[  4.0   1.2  -2.3  -3.9  -5.2  34.5   8.9   6.1  -1.1 -24.3  -3.1  12.3
   4.7  -5.2   0.6  41.0 -22.8   5.0] -> (55)/(80)
[ -3.4   3.3  -5.8   6.1  -8.9 -13.6  12.5  -9.9 -14.5  -5.7  -2.4   6.6
  -9.1  -2.9  15.5   6.8  -9.0   3.9] -> (59)/(88)
[ -8.9  -9.9  -0.3   7.4  -4.4  -3.8   4.0   4.8  -1.6 -24.4  -0.5   3.9
  -1.8  -0.4   3.0  34.4   5.9 -15.7] -> (60)/(71)
[-16.2  -1.6   3.1   2.8   3.1  21.7  -9.6  -0.1  -3.5 -42.6   1.8  -5.0
   4.8   6.6  20.6  35.0  -6.0  -6.1] -> (60)/(87)
[  2.3   9.9  -7.7   5.1  -6.8  16.3  -7.5 -12.7   9.1 -15.8  -0.1  -3.8
   4.7 -12.5  19.7  -4.4  -7.0   8.4] -> (59)/(78)
[ -2.2  -6.7   4.3   2.4  -6.8  22.5 -21.5 -24.0  31.6  12.1  -4.6  -9.8
   2.0 -10.4  -7.6   4.7  -2.7  -0.3] -> (58)/(68)
[ 41.0 -20.3  -6.3   1.8 -13.3  82.9   3.7  12.5  14.3  25.3 -13.3   2.0
   7.9  19.7 -22.5  38.2  -8.4   7.7] -> (55)/(80)
[ -0.6  -3.6  -7.8  -0.6   2.7  25.8   9.9  -8.6  -2.5  21.6  -7.7   0.3
  -2.5 -17.0  -3.6  26.0 -10.3  -1.8] -> (55)/(74)
[ -3.2  -6.7   8.4  -3.5  -0.4  -7.3  -7.7 -21.6  15.6  22.9   0.6  -3.5
  -7.1  -8.3 -19.7  11.4   3.7   0.6] -> (58)/(73)
[ -0.9  -2.1  -0.9  -1.5  -0.1  16.7  12.6 -12.8  -7.0  20.2  -7.8   3.7
  -6.6 -26.3   2.1  27.9 -17.5  -0.6] -> (55)/(74)
[  2.8   1.0  -8.8   3.9  -9.4   1.1  -1.1  -4.8 -19.0  -9.7  -0.4  -2.1
  -8.9  18.3  16.9 -18.8 -11.9  12.0] -> (59)/(78)
[  1.8   4.8 -10.6  -0.6  -5.0  25.7  16.3  -3.2   5.9  14.2  -1.5  10.1
   5.7   5.9 -11.0  20.7   1.6   5.8] -> (55)/(74)
[  7.6  -8.8   3.3   4.7  -2.1  40.2  16.3 -10.7  -7.5  30.4  -7.1  -7.5
  -7.2 -30.7   6.3  12.3 -19.2   7.2] -> (55)/(74)
[ -2.1   0.1  -2.7   3.1 -10.1 -20.9   9.9  -9.4 -14.7 -18.2   0.8   3.4
 -14.7  -7.9  15.0   1.8 -11.3   2.4] -> (59)/(88)
[  2.4   8.3  -3.8  -3.3  -6.1  34.5  -7.8 -15.2   2.1   0.8  -3.4   0.3
   1.2 -14.2  -0.3  19.6 -12.1   6.2] -> (55)/(80)
[-5.0 -6.8 -3.5  4.0 -1.1  5.6  0.8  1.0 -1.3 -3.4  0.5 -1.4 -1.3 24.5
 -4.6 13.6  1.5 -4.0] -> (59)/(78)
[ -8.6  -5.0  -2.1   5.0  -4.8  11.3   7.9   0.0  -8.3 -20.9   2.8   0.4
  -3.2   4.4   4.7  18.9  -2.4  -3.9] -> (60)/(71)
[-13.7  -4.8   5.3   3.5   4.2  16.7   0.8  -3.7   1.7 -33.9  -2.4  -5.4
   5.0  -3.1   9.5  51.3  -6.6  -8.3] -> (60)/(87)
[  1.0  -6.4  -5.4   1.1  -8.2  47.0   5.0  23.7   1.0 -23.3  -3.8   5.6
  13.7  18.6  -1.3  35.6  -1.4  -6.9] -> (60)/(87)
[  4.9  -6.4  -0.8  -3.9  -1.4  31.4   1.4 -10.4  -5.2  -5.0  -8.3  -2.9
  -6.8 -24.6   4.5  28.4 -24.1  -0.8] -> (55)/(80)
[ 12.7 -16.2  10.9   5.1   2.9  39.9  -5.4   3.5  18.8  21.1   2.3 -13.4
   3.3   5.2 -15.1   1.2  11.9  -1.2] -> (58)/(73)
[ -1.9   8.9 -13.4   6.1 -12.2 -12.2  12.2  -4.7 -14.2  -1.6   1.1  10.5
  -7.6   5.8   4.1  -6.5  -2.4  10.7] -> (59)/(88)
[-14.5  -2.3  -3.0   6.6  -8.3   5.9  -5.2 -13.3   9.3 -24.1   3.2  -0.2
  -0.8   0.8   4.7  25.4   4.1  -4.4] -> (60)/(71)
